Where the symbols take the states:
q240: σ>q840, α>q798
q937: σ>q98, α>q473
q125: σ>q798, α>q840
q429: σ>q937, α>q377
q156: σ>q240, α>q76
q551: σ>q577, α>q381
q889: σ>q542, α>q987
q473: σ>q377, α>q937
q76: σ>q487, α>q156
q582: σ>q551, α>q233
q895: σ>q164, α>q330
q377: σ>q151, α>q429
q509: σ>q156, α>q487
q57: σ>q473, α>q98
q793: σ>q381, α>q577
q620: σ>q429, α>q151
q279: σ>q330, α>q164
q98: σ>q200, α>q57
q987: σ>q279, α>q889
q914: σ>q125, α>q22
q381: σ>q233, α>q551
q840: σ>q22, α>q125
q487: σ>q582, α>q509
q200: σ>q987, α>q542
q164: σ>q889, α>q279
q151: σ>q793, α>q620
q233: σ>q509, α>q582
q798: σ>q76, α>q240
q577: σ>q620, α>q793
q330: σ>q914, α>q895
q22: σ>q895, α>q914
q542: σ>q57, α>q200

In the rows, 26 stands for zero.

Here are some states, each with a row of numbers. One shown again gets a slightly different row.
q22: 33 45 30 25 36 36 23 25 39 17 32 14 25 31 36
q125: 29 4 21 24 19 20 30 27 13 31 38 25 32 34 19
q509: 35 17 19 16 24 29 23 27 15 27 40 14 36 38 19
q987: 20 18 27 36 18 21 30 24 25 29 13 50 30 16 26
q582: 31 27 29 24 27 33 19 29 31 20 45 8 20 45 30
q487: 33 21 26 19 40 35 21 29 21 19 43 11 30 33 29
q895: 29 33 39 42 31 34 23 27 43 18 28 13 16 28 35
q240: 34 32 34 23 40 29 22 24 17 22 43 12 25 40 29
q937: 18 40 37 37 32 23 28 18 38 31 11 29 21 20 32
q987: 20 17 26 36 18 20 29 26 27 28 12 49 29 17 27
q577: 33 37 33 33 37 35 29 34 35 25 27 12 12 30 36
q377: 21 24 20 33 17 19 43 28 23 35 16 45 34 15 26
q125: 29 4 18 23 21 20 29 28 12 29 36 25 34 36 20
q22: 34 41 31 23 36 37 20 25 38 13 33 12 25 30 35
q620: 33 41 30 32 35 35 15 25 40 26 14 17 18 28 30
q377: 19 24 22 32 18 19 41 29 23 35 17 43 34 13 25
q889: 27 43 31 34 25 34 30 25 41 29 10 30 14 22 28
q509: 36 19 18 15 24 27 22 27 14 26 41 14 37 37 20
q200: 22 34 19 35 18 22 27 19 34 30 9 41 31 14 27
q429: 28 40 36 36 29 25 25 26 48 19 16 32 15 27 28
q377: 20 25 21 32 17 18 41 27 24 36 16 43 34 15 23

Complete each set of four: the symbols that take the first to the second take the third to the fourth.
Answer with the state's name.
16 34 26 34 26 25 27 30 43 38 8 35 22 15 29
: 41 17 32 16 29 29 27 30 22 19 45 20 28 41 26
:: 33 31 36 23 41 30 22 26 15 22 44 11 25 39 29
: q937

20 10 16 20 14 20 26 30 17 26 31 44 30 27 19
: 33 40 30 32 36 37 15 27 37 23 15 16 18 30 29
:: 33 24 28 19 28 33 36 34 13 21 46 19 31 34 20
: q240

13 21 18 26 22 13 25 21 12 35 16 43 28 17 25
: 24 34 19 32 19 24 26 21 33 31 10 40 32 12 27
:: 34 36 42 24 32 35 20 24 32 19 38 6 21 27 31
: q487

19 13 14 22 15 18 25 30 15 27 30 42 32 29 19
: 36 37 34 31 35 34 28 32 36 26 27 11 13 30 36
:: 32 31 31 25 38 39 23 34 33 27 41 12 19 32 24
: q125

18 25 23 38 23 19 29 21 39 32 8 38 18 23 28
: 16 29 27 27 17 18 23 22 31 36 14 42 32 15 24
:: 30 39 34 35 32 23 26 26 48 21 16 32 15 29 29
: q937

30 35 39 43 32 33 21 29 40 18 27 14 17 30 33
: 29 43 36 32 32 27 16 24 38 31 19 20 11 21 37
:: 32 32 31 23 38 40 24 34 34 25 41 12 19 34 26
: q22

15 18 16 27 23 12 23 24 12 34 15 41 27 16 23
: 29 41 37 33 32 26 16 24 37 31 20 18 12 21 35
:: 32 31 31 25 39 39 24 35 33 25 42 11 17 34 25
: q125

17 14 16 17 13 26 36 27 18 31 24 39 33 22 15
: 23 34 17 34 18 23 28 19 33 29 10 41 35 15 25
:: 17 14 17 18 14 25 37 28 19 32 24 38 30 19 16
: q200

30 33 29 24 38 40 25 33 33 26 42 11 18 34 24
: 32 42 31 24 36 37 22 25 37 16 33 13 25 31 34
:: 40 17 32 19 28 30 28 27 21 19 46 21 29 40 24
: q240

16 29 29 26 16 17 24 18 32 37 13 40 32 16 24
: 19 23 19 33 16 20 42 29 23 35 17 43 33 17 27
:: 36 38 34 33 36 35 29 32 36 25 27 11 14 28 37
: q620

31 27 27 26 28 37 19 29 30 20 47 12 19 43 31
: 25 8 22 15 23 27 34 35 11 28 39 22 32 31 27
:: 28 41 34 33 29 24 25 25 49 19 16 29 16 29 27
: q377

20 18 27 36 19 20 32 26 27 27 13 48 29 18 28
: 25 44 33 34 25 34 30 26 39 29 10 29 15 23 29
:: 30 19 26 11 23 24 24 26 12 32 44 24 33 37 23
: q240

36 36 34 33 38 36 28 33 35 25 27 11 14 26 36
: 34 42 32 32 34 37 15 26 39 26 13 17 17 29 28
:: 35 37 42 23 31 32 21 24 28 20 36 8 21 28 28
: q577

20 12 22 15 18 19 30 19 6 24 35 32 35 23 18
: 33 41 32 31 35 36 16 26 40 24 15 18 17 27 28
:: 15 25 23 41 24 18 27 23 39 33 7 36 20 24 28
: q987

20 25 20 32 17 18 42 29 24 34 17 43 35 14 26
: 33 21 25 20 41 35 20 29 21 17 43 13 31 34 28
:: 27 46 33 33 27 35 30 27 41 28 10 29 15 23 27
: q620

37 18 19 15 23 27 21 27 14 23 40 12 37 38 20
: 33 21 24 20 40 35 20 29 21 18 43 11 30 31 27
:: 27 40 34 34 29 23 28 27 48 20 16 32 15 27 28
: q377

22 14 23 16 19 22 31 19 6 22 37 29 34 23 19
: 34 37 43 24 31 32 21 24 31 18 39 8 22 28 30
:: 25 45 32 34 24 35 32 29 40 29 11 28 14 22 28
: q987

15 27 22 37 25 19 27 20 41 33 8 37 20 22 28
: 30 4 19 25 20 22 28 27 12 31 37 26 34 35 20
:: 16 38 37 38 35 23 27 17 38 30 10 29 22 19 32
: q509

18 39 35 37 34 22 26 16 37 27 11 28 21 19 32
: 15 34 24 35 24 24 28 31 41 38 12 35 25 15 29
:: 33 41 31 33 36 37 14 25 40 22 15 18 18 30 31
: q429

24 12 17 17 17 17 32 26 13 23 26 29 44 27 24
: 23 36 17 32 19 22 27 18 35 31 8 42 32 14 27
:: 30 43 34 33 33 26 15 23 37 29 18 20 12 21 36
: q240

17 33 26 36 26 26 30 32 41 38 10 35 21 14 30
: 18 16 26 35 19 20 31 27 26 29 13 49 29 16 27
:: 31 28 27 23 27 33 20 29 31 17 46 10 19 40 32
: q577

29 39 35 34 30 23 23 27 48 20 16 29 17 26 28
: 21 23 21 30 17 19 41 28 24 35 17 43 33 14 26
:: 21 14 15 22 14 18 26 31 17 27 30 43 32 26 19
: q577

25 13 14 28 22 25 25 23 13 32 18 41 38 20 24
: 21 11 16 22 12 17 26 32 17 25 31 42 29 26 18
:: 33 41 31 25 33 35 21 25 38 16 33 10 26 30 35
: q895

36 17 17 16 24 28 24 27 15 27 40 13 37 35 19
: 33 19 22 20 39 36 19 28 20 17 44 11 32 33 28
:: 26 45 31 33 25 34 28 27 42 28 10 27 14 21 27
: q987

34 44 29 24 34 37 21 26 38 15 34 11 26 31 34
: 17 12 14 16 15 26 35 27 19 31 23 41 31 22 16
:: 29 5 20 24 22 21 30 26 13 29 37 26 32 35 20
: q240

